Below is a small trained network, with its code and all its weights. Each question gives an input and a class and asks what happens when units are switched off, that is, made to give their printed mean instead of their output.

import numpy as np


def w(rows, s, z=0):
    codes = np.array(rows[::2]) - 128.0
    scale = np.full(codes.shape[1], s)
    scale[-1] = z or s
    return codes * scale


def f(y):
    return np.maximum(y, 0)


def log_softmax(a):
    a = a - a.max(-1, keepdims=True)
    return a - np.log(np.exp(a).sum(-1, keepdims=True))


def net(x, mask):
    res = np.array(x, float).reshape(1, 7) / 4 @ E
    y = f(res @ A[0][:, :-1].T + A[0][:, -1])
    res = res + np.where(mask, y, B[0][:, -1]) @ B[0][:, :-1]
    return log_softmax(res[-1] @ U[:, :-1].T + U[:, -1])


A, B = {}, {}
E = w([
[64,45,180,82,125,166,102,155,91,101,138,129],'x0',
[140,112,111,187,173,141,135,88,100,20,67,165],'x1',
[141,165,102,127,187,205,187,212,149,160,141,182],'x2',
[203,124,187,99,108,144,154,110,175,127,91,139],'x3',
[125,127,123,113,117,111,129,143,129,124,119,133],'x4',
[78,112,99,73,220,94,124,35,192,174,95,148],'x5',
[79,105,122,152,87,118,184,82,87,245,22,160],'x6',
],0.012)
A[0] = w([
[55,16,197,29,164,147,152,144,89,97,136,106,5],'n1',
[182,204,93,159,148,35,102,101,141,140,128,92,55],'n2',
[133,114,105,135,166,125,157,103,93,7,57,153,86],'n3',
[107,129,118,151,170,129,119,109,123,65,121,149,33],'n4',
[81,163,56,148,137,136,68,135,115,99,163,78,156],'n5',
[156,111,132,76,157,115,107,137,173,49,220,129,2],'n6',
[177,133,67,153,128,99,136,86,171,109,211,129,120],'n7',
[104,72,171,133,70,82,26,27,132,74,115,46,70],'n8',
[223,103,188,84,143,148,181,117,218,110,109,119,160],'n9',
[83,97,97,72,206,107,122,68,214,139,134,142,49],'n10',
[70,115,2,158,157,112,120,166,123,150,161,121,165],'n11',
[112,86,185,113,166,176,67,149,103,108,125,105,52],'n12',
[107,101,139,101,132,123,95,144,176,196,188,86,41],'n13',
[147,108,101,107,218,185,136,218,143,151,121,221,120],'n14',
[133,110,154,127,203,163,171,176,133,127,114,152,61],'n15',
[105,146,157,100,74,95,147,149,176,178,203,77,72],'n16',
],0.0094,0.0042)
B[0] = w([
[162,217,118,176,211,68,187,159,69,149,75,123,209],'n1',
[132,223,151,124,159,73,119,116,132,116,126,95,184],'n2',
[169,102,106,180,152,201,44,145,161,227,105,146,208],'n3',
[161,116,105,91,142,124,73,133,169,100,69,147,166],'n4',
[128,94,185,82,121,119,137,135,93,86,87,158,182],'n5',
[47,65,87,162,57,76,172,61,102,227,156,158,211],'n6',
[133,117,143,176,165,94,182,142,69,205,80,138,179],'n7',
[96,221,167,119,99,165,109,129,177,136,183,233,248],'n8',
[120,111,205,66,163,163,124,136,45,90,41,133,204],'n9',
[142,93,169,213,2,119,137,222,159,59,101,51,224],'n10',
[117,125,192,90,140,168,128,97,98,64,51,141,188],'n11',
[164,156,128,140,207,90,182,166,77,158,97,32,173],'n12',
[205,116,96,93,151,158,41,166,121,174,97,200,182],'n13',
[123,171,180,112,119,108,145,153,167,169,197,176,210],'n14',
[86,154,121,89,86,129,89,92,194,139,181,139,170],'n15',
[143,49,78,136,190,128,86,168,146,117,131,141,188],'n16',
],0.009,0.017)
U = w([
[176,233,73,164,225,52,206,141,112,137,86,92,83],'0',
[67,203,147,91,127,150,105,139,190,114,198,182,7],'1',
[179,58,37,133,183,161,10,155,151,160,91,141,13],'2',
[42,33,80,164,64,82,228,42,73,235,70,162,169],'3',
[180,84,171,254,21,154,139,239,90,29,167,58,164],'4',
[92,71,200,23,177,146,120,72,59,31,59,146,112],'5',
[115,125,138,128,140,124,124,138,106,127,101,136,253],'6',
[164,81,95,102,169,169,153,91,133,91,141,76,133],'7',
],0.0086,0.0058)

Each question gives the input, the list of numbers given to net, and the class t.
The units are the neurons (one row each of A and B). Each row of codes is followed by its name. A weight is (code - 128) times the scale printed after its matrix; where a second scale follows, it is the last column's (A, B and U).
mask holds one flag per neuron, in row order. A switched-off neuron (its flag False) gives its mean, the last column of its row in B, instead of its output. The means were averaged over made-up inputs and are rounded, as every weight is.
A unit's drop is (log p(t) with every unit on - log p(t) with that unit switched off) / (log p(t) with every unit on - log p(t) with every unit switched off).
The circuit of an input: a set's keep is (log p(t) with only the set's units on - log p(t) with every unit switched off) / (log p(t) with every unit on - log p(t) with every unit switched off). Starting from the 12 units with the biggest drops (on a tie, the unit counted first), units are removed one at a time, each time the one whose removal leaves the highest keep (on an exact tie, the one counted first), for as long as the keep stays at least 0.8.
units of the circuit, in order: the units of the circuit, biggest drop first
unit that matters most: the unit with the biggest drop
k most important neurons: the k neurons with the biggest drops, biggest first
drop when u is switched off: that unit's drop, to one decimal
input [7,-6,0,-8,-4,0,3], class 5: units of the circuit, in order -> (n11)
input [-8,-4,-2,3,-2,-8,-3], class 0: 3 most important neurons -> (n10; n2; n7)
input [2,2,-2,-7,5,7,2], class 4: 2 most important neurons -> (n10; n9)
input [1,-7,-7,-2,7,0,-8], class 3: 2 most important neurons -> (n6; n7)
input [-4,-8,7,-5,-6,-6,-2], class 2: 4 most important neurons -> (n16; n8; n10; n13)
input [3,-1,-1,-8,7,-7,-3], class 5: units of the circuit, in order -> (n10; n5)
input [7,-8,-2,7,0,-1,-8], class 2: 3 most important neurons -> (n13; n16; n2)
input [-5,0,5,6,0,-5,2], class 5: 4 most important neurons -> (n10; n9; n8; n1)
input [-2,8,0,-8,6,-1,-4], class 2: 3 most important neurons -> (n3; n9; n4)
input [-3,2,0,-3,-1,5,4], class 4: 2 most important neurons -> (n10; n6)
input [-7,8,6,2,4,6,1], class 2: 2 most important neurons -> (n3; n1)
input [3,-2,3,-7,2,-6,3], class 5: 3 most important neurons -> (n10; n11; n6)
input [7,-4,7,-2,3,6,-1], class 0: 3 most important neurons -> (n1; n8; n12)
input [-8,-3,-8,7,3,-2,-7], class 0: units of the circuit, in order -> (n2)
input [-6,3,8,8,1,3,-8], class 1: 3 most important neurons -> (n14; n15; n1)
input [3,-2,-4,3,0,-4,0], class 1: units of the circuit, in order -> (n10; n8)
input [6,6,-3,2,-6,-3,-4], class 0: units of the circuit, in order -> (n12; n1)
input [-7,4,-8,-2,1,-2,-6], class 1: 2 most important neurons -> (n8; n1)
input [3,7,7,1,4,4,-3], class 1: 2 most important neurons -> (n14; n15)
input [1,8,-7,-8,-6,5,5], class 2: units of the circuit, in order -> (n3)
input [-6,-6,-5,8,6,6,7], class 5: units of the circuit, in order -> (n9; n6)
input [-3,7,1,-1,-3,-7,-1], class 2: units of the circuit, in order -> (n10; n3)
input [0,-3,-7,1,5,3,-4], class 1: drop when n8 is switched off -> 3.2
input [1,-4,-8,2,-2,1,-6], class 1: drop when n8 is switched off -> 6.5
input [4,-8,3,3,0,8,-1], class 2: drop when n12 is switched off -> 0.0
input [6,5,-8,6,7,-7,-6], class 1: drop when n10 is switched off -> 0.2
input [5,-5,7,-8,6,3,-2], class 5: unit that matters most -> n11
